Below is a small trained network, with its code and all its weights. Each question gives an input and a target symbol and asks what happens when units are switched off, that is, made to give their printed mean instead of their output.

import numpy as np


def w(rows, s, z=0):
    codes = np.array(rows[::2]) - 128.0
    scale = np.full(codes.shape[1], s)
    scale[-1] = z or s
    return codes * scale


def f(y):
    return y / 2 * (1 + np.tanh(0.7978845608 * (y + 0.044715 * y**3)))


def softmax(a):
    e = np.exp(a - a.max(-1, keepdims=True))
    return e / e.sum(-1, keepdims=True)


def log_softmax(a):
    a = a - a.max(-1, keepdims=True)
    return a - np.log(np.exp(a).sum(-1, keepdims=True))


def net(x, mask):
    ids = ['ζηλπτω'.index(c) for c in x.split()]
    T = len(ids)
    res = E[ids] + P[:T]
    r = res
    for j in range(3):
        rows = slice(3 * j, 3 * j + 3)
        q, k, v = (r @ M[0][rows].T for M in (Q, K, V))
        z = softmax(np.where(np.tri(T) > 0, q @ k.T / 3**0.5, -1e9)) @ v
        o = O[0][rows]
        res = res + np.where(mask[j], z, o[:, -1]) @ o[:, :-1]
    y = f(res @ A[0][:, :-1].T + A[0][:, -1])
    res = res + np.where(mask[3:7], y, B[0][:, -1]) @ B[0][:, :-1]
    return log_softmax(res[-1] @ U[:, :-1].T + U[:, -1])


Q, K, V, O, A, B = {}, {}, {}, {}, {}, {}
E = w([
[138,95,146,39,69,103],'ζ',
[81,157,2,118,114,138],'η',
[161,158,151,172,79,159],'λ',
[171,148,172,109,60,127],'π',
[148,105,124,139,73,156],'τ',
[98,206,95,127,135,81],'ω',
],0.017)
P = w([
[121,92,190,103,189,162],'0',
[73,97,150,29,54,114],'1',
[233,117,105,99,149,123],'2',
[155,168,149,56,125,221],'3',
[60,115,133,51,76,119],'4',
[253,128,70,88,149,109],'5',
[163,89,82,210,105,19],'6',
[54,138,105,83,94,132],'7',
[248,145,38,73,153,113],'8',
[116,245,85,149,236,210],'9',
[65,110,139,49,67,131],'10',
],0.016)
Q[0] = w([
[67,105,186,163,148,140],'head 1',
[83,164,150,96,137,192],'head 1',
[92,100,112,158,58,53],'head 1',
[4,147,168,160,95,122],'head 2',
[138,157,104,92,195,154],'head 2',
[177,106,113,148,198,82],'head 2',
[69,165,111,126,8,134],'head 3',
[132,57,136,175,138,52],'head 3',
[196,124,107,111,141,100],'head 3',
],0.018)
K[0] = w([
[154,92,182,140,94,155],'head 1',
[108,16,126,159,149,117],'head 1',
[135,153,108,102,81,196],'head 1',
[178,7,201,114,102,159],'head 2',
[127,146,95,136,142,58],'head 2',
[138,176,39,113,101,127],'head 2',
[86,108,235,124,177,147],'head 3',
[158,166,103,70,80,204],'head 3',
[115,200,36,98,185,138],'head 3',
],0.017)
V[0] = w([
[134,49,125,96,167,152],'head 1',
[134,128,134,145,108,114],'head 1',
[124,190,159,139,130,149],'head 1',
[141,131,80,160,57,190],'head 2',
[104,170,122,153,163,128],'head 2',
[119,142,97,118,84,116],'head 2',
[122,157,90,211,197,165],'head 3',
[215,196,176,169,112,169],'head 3',
[82,250,141,103,149,69],'head 3',
],0.018)
O[0] = w([
[128,75,173,134,125,205,114],'head 1',
[115,149,91,79,102,120,119],'head 1',
[142,172,85,159,119,130,106],'head 1',
[82,79,130,164,169,211,156],'head 2',
[75,180,133,128,126,107,61],'head 2',
[145,114,172,194,132,150,164],'head 2',
[145,149,93,202,32,247,1],'head 3',
[97,237,150,95,106,157,182],'head 3',
[160,110,44,2,175,208,115],'head 3',
],0.014,0.0088)
A[0] = w([
[221,19,75,143,190,146,1],'neuron 1',
[203,148,97,47,249,208,83],'neuron 2',
[63,120,77,65,16,9,57],'neuron 3',
[186,3,124,116,241,17,131],'neuron 4',
],0.0049,0.009)
B[0] = w([
[129,173,231,136,159,173,182],'neuron 1',
[119,111,157,245,108,68,201],'neuron 2',
[179,165,137,241,204,212,186],'neuron 3',
[106,156,59,117,68,159,249],'neuron 4',
],0.012,0.018)
U = w([
[2,104,104,65,134,75,249],'ζ',
[78,120,120,101,195,139,195],'η',
[21,187,118,100,115,125,6],'λ',
[71,159,158,58,252,84,171],'π',
[26,115,155,156,140,30,3],'τ',
[120,146,79,128,135,48,139],'ω',
],0.0065,0.0043)

Each question gives the input, a string of symbols that net reads in full, and the target symbol t.
The units are the heads (3 rows each of Q, K, V and O) and the neurons (one row each of A and B). Each row of codes is followed by its name. A weight is (code - 128) times the scale printed after its matrix; where a second scale follows, it is the last column's (O, A, B and U).
mask holds one flag per unit, heads first, then neurons. A switched-off unit (its flag False) gives its mean, the last column of its rows in O or B, instead of its output. The means were averaged over made-up inputs and are rounded, as every weight is.
A unit's drop is (log p(t) with every unit on - log p(t) with that unit switched off) / (log p(t) with every unit on - log p(t) with every unit switched off).
The circuit of an input: a set's keep is (log p(t) with only the set's units on - log p(t) with every unit switched off) / (log p(t) with every unit on - log p(t) with every unit switched off). Starting from all 7 units, units are removed one at a time, each time the one whose removal leaves the highest keep (on an exact tie, the one counted first), for as long as the keep stays at least 0.8.
circuit, biggest first: the units of the circuit, biggest drop first
unit that matters most: the unit with the biggest drop
top k neurons: the k neurons with the biggest drops, biggest first
heads that matter: for each layer, one digit per head in row order, 1 if its drop is at least 0.15 and else 0, layers parted by /
input ω ω π τ, target ω: circuit, biggest first -> head 2; head 3; neuron 2
input λ τ ζ π ζ ζ, target ζ: heads that matter -> 101
input π λ π τ, target π: circuit, biggest first -> head 3; neuron 4
input τ π τ π ζ τ ζ, target π: circuit, biggest first -> head 3
input η π ω π ω η π λ ζ ω λ, target ζ: heads that matter -> 011
input λ τ π η π π ζ τ λ π, target ζ: circuit, biggest first -> neuron 4; head 3; head 1
input λ ζ ζ ω λ τ η λ η ω, target η: heads that matter -> 011
input ω τ ζ λ π, target η: heads that matter -> 011
input η π η ω, target η: circuit, biggest first -> head 3; head 1
input τ λ λ λ τ π π, target λ: heads that matter -> 001
input π η τ π τ π ω ω τ π, target ω: circuit, biggest first -> head 3; head 1; neuron 2
input ζ π τ λ τ, target ω: circuit, biggest first -> neuron 4; head 2; neuron 3; head 3
input π λ ω τ τ λ η τ, target π: circuit, biggest first -> head 3; neuron 4; neuron 2
input π τ λ λ π η η π ω π ω, target π: top neuron -> neuron 3
input ω λ τ π, target ω: circuit, biggest first -> head 3; head 2; neuron 2
input π ζ λ π, target π: circuit, biggest first -> head 3; neuron 4
input ζ η ω ω ζ, target ω: circuit, biggest first -> neuron 4; neuron 3; head 2; head 3
input η τ η ω ζ λ π π τ ζ ω, target ζ: heads that matter -> 001
input η π π λ π π ζ η π π τ, target ζ: heads that matter -> 011
input τ λ ω, target ω: unit that matters most -> neuron 2
input ζ π τ π, target ζ: heads that matter -> 101
input τ π τ η π, target τ: heads that matter -> 001
input ζ λ π ω λ π η τ η, target η: circuit, biggest first -> head 3; head 2
input π τ π ω λ, target π: circuit, biggest first -> head 3; neuron 4; neuron 2
input η π ζ τ ω τ π ω τ ζ λ, target ζ: top 2 neurons -> neuron 4; neuron 3
input η η π π, target η: heads that matter -> 101
input ω τ ω ζ π λ π η, target η: circuit, biggest first -> head 3
